Below is a small trained network, with its code and all its weights. Each question gives an input and a class and asks what happens when units are switched off, that is, made to give their printed mean instead of their output.

import numpy as np


def w(rows, s, z=0):
    codes = np.array(rows[::2]) - 128.0
    scale = np.full(codes.shape[1], s)
    scale[-1] = z or s
    return codes * scale


def f(y):
    return y / 2 * (1 + np.tanh(0.7978845608 * (y + 0.044715 * y**3)))


def log_softmax(a):
    a = a - a.max(-1, keepdims=True)
    return a - np.log(np.exp(a).sum(-1, keepdims=True))


def net(x, mask):
    res = np.array(x, float).reshape(1, 7) / 4 @ E
    y = f(res @ A[0][:, :-1].T + A[0][:, -1])
    res = res + np.where(mask, y, B[0][:, -1]) @ B[0][:, :-1]
    return log_softmax(res[-1] @ U[:, :-1].T + U[:, -1])


A, B = {}, {}
E = w([
[211,184,158,132],'x0',
[136,85,107,231],'x1',
[89,205,176,137],'x2',
[43,153,113,164],'x3',
[136,245,109,134],'x4',
[150,133,116,132],'x5',
[133,131,39,133],'x6',
],0.012)
A[0] = w([
[84,104,90,48,90],'N1',
[199,108,101,146,81],'N2',
[135,67,162,117,132],'N3',
[129,77,137,106,189],'N4',
[89,159,194,165,99],'N5',
[153,165,115,153,137],'N6',
[130,125,73,102,209],'N7',
[77,117,170,215,102],'N8',
[253,114,82,212,131],'N9',
[93,94,73,88,118],'N10',
[194,138,157,131,42],'N11',
[163,117,90,95,151],'N12',
[131,113,96,32,254],'N13',
[121,146,195,124,127],'N14',
[103,139,189,138,121],'N15',
[129,223,155,143,80],'N16',
[141,148,66,121,132],'N17',
[190,137,97,193,188],'N18',
[139,124,209,123,75],'N19',
[208,126,163,110,115],'N20',
[148,116,100,103,93],'N21',
[143,137,116,160,74],'N22',
[68,98,87,182,242],'N23',
[146,99,50,53,203],'N24',
[181,145,203,108,170],'N25',
],0.012,0.0056)
B[0] = w([
[115,156,160,159,193],'N1',
[155,85,167,139,176],'N2',
[62,108,148,111,194],'N3',
[72,115,183,133,200],'N4',
[94,136,35,57,200],'N5',
[158,185,128,190,172],'N6',
[124,141,195,225,184],'N7',
[101,79,23,136,208],'N8',
[204,86,135,175,254],'N9',
[112,171,140,143,193],'N10',
[152,143,157,98,166],'N11',
[143,118,188,118,174],'N12',
[125,176,233,106,243],'N13',
[145,136,89,82,188],'N14',
[109,132,69,83,178],'N15',
[155,216,60,113,242],'N16',
[144,134,141,192,162],'N17',
[213,137,140,146,213],'N18',
[113,106,73,76,172],'N19',
[160,100,170,75,198],'N20',
[128,117,161,139,142],'N21',
[149,137,123,140,133],'N22',
[66,139,126,217,250],'N23',
[75,157,198,174,229],'N24',
[145,115,130,1,226],'N25',
],0.0077,0.0096)
U = w([
[219,50,197,120,27],'0',
[57,133,200,152,152],'1',
[121,133,63,240,78],'2',
[149,255,34,77,214],'3',
[99,87,145,7,120],'4',
[143,185,187,159,252],'5',
[187,131,40,227,1],'6',
[12,3,76,173,105],'7',
],0.0083,0.0057)

Each question gives the input, the list of numbers given to net, and the class t.
The units are the neurons (one row each of A and B). Each row of codes is followed by its name. A weight is (code - 128) times the scale printed after its matrix; where a second scale follows, it is the last column's (A, B and U).
mask holds one flag per neuron, in row order. A switched-off neuron (its flag False) gives its mean, the last column of its row in B, instead of its output. The means were averaged over made-up inputs and are rounded, as every weight is.
A unit's drop is (log p(t) with every unit on - log p(t) with that unit switched off) / (log p(t) with every unit on - log p(t) with every unit switched off).
The circuit of an input: a set's keep is (log p(t) with only the set's units on - log p(t) with every unit switched off) / (log p(t) with every unit on - log p(t) with every unit switched off). Starting from the 12 units with the biggest drops (on a tie, the unit counted first), units are removed one at a time, each time the one whose removal leaves the highest keep (on an exact tie, the one counted first), for as long as the keep stays at least 0.8.
units of the circuit, in order: the units of the circuit, biggest drop first
most important unit: the unit with the biggest drop
k most important neurons: the k neurons with the biggest drops, biggest first
drop of u: that unit's drop, to one decimal
input [4,1,2,8,0,-5,2], class 2: 2 most important neurons => [N25, N23]
input [-4,-6,-6,8,-7,-1,-5], class 1: units of the circuit, in order => [N13, N1]
input [-1,-3,0,-7,-6,1,6], class 5: units of the circuit, in order => [N24]
input [2,8,-3,5,6,-4,3], class 6: units of the circuit, in order => [N18, N9]
input [-6,-2,-4,8,-2,-5,4], class 1: units of the circuit, in order => [N10, N1, N24]
input [2,-4,-7,4,2,-2,3], class 1: units of the circuit, in order => [N16, N24]
input [6,1,8,-6,-4,4,-2], class 4: 2 most important neurons => [N25, N20]
input [8,4,3,-1,-1,-5,6], class 6: 2 most important neurons => [N13, N6]
input [8,0,-5,6,-8,-1,-3], class 4: units of the circuit, in order => [N7, N23, N3]
input [2,1,-6,2,4,-3,0], class 6: 3 most important neurons => [N13, N25, N4]
input [5,5,8,-7,4,-8,4], class 3: drop of N16 => 0.2
input [-3,-5,-8,-5,6,-8,-2], class 5: drop of N23 => 0.1
input [-2,-7,-6,-7,-3,6,5], class 1: drop of N24 => 0.4
input [7,-5,-6,-1,4,-7,0], class 0: most important unit => N20
